Below is a small trained network, with its code and all its weights. Each question gives an input and a target symbol and asks what happens when units are switched off, that is, made to give their printed mean instead of their output.

import numpy as np


def w(rows, s, z=0):
    codes = np.array(rows[::2]) - 128.0
    scale = np.full(codes.shape[1], s)
    scale[-1] = z or s
    return codes * scale


def norm(h):
    return h / np.sqrt((h * h).mean(-1, keepdims=True) + 1e-5)


def f(y):
    return np.maximum(y, 0)


def softmax(a):
    e = np.exp(a - a.max(-1, keepdims=True))
    return e / e.sum(-1, keepdims=True)


def log_softmax(a):
    a = a - a.max(-1, keepdims=True)
    return a - np.log(np.exp(a).sum(-1, keepdims=True))


def net(x, mask):
    ids = ['ΓΘαβδεζηλμπστφω'.index(c) for c in x.split()]
    T = len(ids)
    res = E[ids] + P[:T]
    r = norm(res)
    for j in range(3):
        rows = slice(3 * j, 3 * j + 3)
        q, k, v = (r @ M[0][rows].T for M in (Q, K, V))
        z = softmax(np.where(np.tri(T) > 0, q @ k.T / 3**0.5, -1e9)) @ v
        o = O[0][rows]
        res = res + np.where(mask[j], z, o[:, -1]) @ o[:, :-1]
    y = f(norm(res) @ A[0][:, :-1].T + A[0][:, -1])
    res = res + np.where(mask[3:19], y, B[0][:, -1]) @ B[0][:, :-1]
    return log_softmax(norm(res)[-1] @ U[:, :-1].T + U[:, -1])


Q, K, V, O, A, B = {}, {}, {}, {}, {}, {}
E = w([
[170,165,112,113,142],'Γ',
[171,123,91,103,163],'Θ',
[185,149,88,115,138],'α',
[176,159,115,100,124],'β',
[160,144,118,87,160],'δ',
[142,122,113,108,182],'ε',
[148,159,150,114,139],'ζ',
[165,148,100,118,161],'η',
[154,101,99,88,151],'λ',
[183,119,87,83,116],'μ',
[132,177,173,176,172],'π',
[153,175,166,197,74],'σ',
[114,58,131,133,153],'τ',
[159,64,97,161,74],'φ',
[133,67,141,245,160],'ω',
],0.013)
P = w([
[2,128,109,133,103],'0',
[107,131,186,120,137],'1',
[169,117,202,124,163],'2',
[163,151,149,84,153],'3',
[169,189,85,90,198],'4',
[149,222,12,162,204],'5',
],0.0092)
Q[0] = w([
[37,156,99,126,106],'h0',
[99,103,111,84,128],'h0',
[68,204,4,195,145],'h0',
[98,183,31,169,165],'h1',
[2,152,143,79,58],'h1',
[167,138,185,200,174],'h1',
[71,135,72,115,55],'h2',
[75,128,156,83,128],'h2',
[172,70,207,119,110],'h2',
],0.01)
K[0] = w([
[202,69,111,196,134],'h0',
[150,100,101,101,158],'h0',
[246,72,232,143,184],'h0',
[197,151,89,139,179],'h1',
[73,239,154,99,152],'h1',
[108,66,130,123,139],'h1',
[146,127,97,79,131],'h2',
[135,135,107,46,73],'h2',
[26,111,99,131,111],'h2',
],0.013)
V[0] = w([
[67,112,181,18,144],'h0',
[153,39,146,107,74],'h0',
[172,179,6,94,78],'h0',
[113,42,131,107,124],'h1',
[179,147,95,142,45],'h1',
[131,79,94,239,81],'h1',
[171,105,135,42,12],'h2',
[97,202,201,156,51],'h2',
[143,66,82,244,171],'h2',
],0.014)
O[0] = w([
[114,155,87,41,50,177],'h0',
[161,57,150,116,70,50],'h0',
[67,132,167,181,138,208],'h0',
[132,79,77,104,92,207],'h1',
[88,132,121,186,114,205],'h1',
[125,120,47,151,163,255],'h1',
[130,113,148,161,34,60],'h2',
[253,161,113,161,109,163],'h2',
[111,61,178,123,227,135],'h2',
],0.015,0.0055)
A[0] = w([
[179,36,96,105,104,136],'n0',
[195,181,129,134,171,183],'n1',
[97,69,108,130,191,253],'n2',
[128,60,73,183,138,56],'n3',
[142,113,46,154,136,200],'n4',
[222,124,161,189,137,45],'n5',
[147,186,202,153,180,146],'n6',
[125,138,125,243,94,94],'n7',
[148,104,144,98,180,46],'n8',
[127,26,144,171,119,39],'n9',
[91,124,184,223,143,112],'n10',
[148,58,202,61,91,135],'n11',
[165,127,212,46,96,253],'n12',
[207,110,97,80,5,179],'n13',
[150,85,78,157,99,124],'n14',
[3,107,168,123,62,86],'n15',
],0.012,0.005)
B[0] = w([
[241,141,20,92,134,185],'n0',
[110,51,203,176,119,212],'n1',
[129,104,46,142,87,254],'n2',
[89,231,80,148,157,203],'n3',
[166,158,114,128,46,249],'n4',
[90,12,181,121,131,154],'n5',
[147,112,192,115,150,189],'n6',
[126,62,133,232,130,184],'n7',
[65,93,183,196,119,142],'n8',
[42,179,1,112,56,165],'n9',
[205,88,87,83,179,179],'n10',
[204,108,196,166,193,138],'n11',
[126,132,245,163,209,178],'n12',
[137,30,195,146,130,206],'n13',
[142,200,145,57,94,189],'n14',
[140,10,192,149,113,181],'n15',
],0.0087,0.0088)
U = w([
[100,249,127,164,142,103],'Γ',
[63,107,132,102,143,125],'Θ',
[62,123,144,205,173,139],'α',
[106,167,152,172,78,126],'β',
[95,166,137,65,91,136],'δ',
[95,167,116,40,158,139],'ε',
[178,193,136,87,100,154],'ζ',
[73,193,123,115,176,123],'η',
[121,64,148,66,103,160],'λ',
[100,85,160,146,85,149],'μ',
[187,204,118,109,209,101],'π',
[210,115,154,192,143,118],'σ',
[173,49,117,45,144,47],'τ',
[136,86,56,159,109,175],'φ',
[135,67,86,116,235,2],'ω',
],0.017,0.0079)

Each question gives the input, a string of symbols that net reads in full, and the target symbol t.
The units are the heads (3 rows each of Q, K, V and O) and the neurons (one row each of A and B). Each row of codes is followed by its name. A weight is (code - 128) times the scale printed after its matrix; where a second scale follows, it is the last column's (O, A, B and U).
mask holds one flag per unit, heads first, then neurons. A switched-off unit (its flag False) gives its mean, the last column of its rows in O or B, instead of its output. The means were averaged over made-up inputs and are rounded, as every weight is.
A unit's drop is (log p(t) with every unit on - log p(t) with that unit switched off) / (log p(t) with every unit on - log p(t) with every unit switched off).
The circuit of an input: a set's keep is (log p(t) with only the set's units on - log p(t) with every unit switched off) / (log p(t) with every unit on - log p(t) with every unit switched off). Starting from the 12 units with the biggest drops (on a tie, the unit counted first), units are removed one at a time, each time the one whose removal leaves the highest keep (on an exact tie, the one counted first), for as long as the keep stays at least 0.8.
circuit, biggest first: the units of the circuit, biggest drop first
k most important neurons: the k neurons with the biggest drops, biggest first
heads that matter: for each layer, one digit per head in row order, 1 if its drop is at least 0.15 and else 0, layers parted by /
drop when u is switched off: that unit's drop, to one decimal
input α φ Γ, target α: heads that matter -> 100
input π ω α α π, target ω: heads that matter -> 001
input ε α Θ, target ε: heads that matter -> 101
input φ φ τ ζ α Γ, target τ: circuit, biggest first -> (h0)
input Γ α ζ, target Γ: heads that matter -> 101
input β ζ β, target β: circuit, biggest first -> (h2; h0)
input τ λ σ, target τ: heads that matter -> 100
input β σ π α α, target σ: circuit, biggest first -> (n1; h1)
input μ σ Γ ε, target σ: heads that matter -> 001
input β η ε φ α λ, target ε: circuit, biggest first -> (h2; h0)
input ζ λ ζ ζ ε α, target ζ: circuit, biggest first -> (h0; h1)
input ζ φ φ σ π π, target φ: heads that matter -> 110
input φ α σ Θ τ σ, target σ: drop when h0 is switched off -> 0.4
input σ τ τ, target σ: drop when n5 is switched off -> -0.1
input α φ σ σ Θ ε, target σ: drop when n14 is switched off -> 0.0
input ζ φ α α ω Γ, target α: most important neuron -> (n0)
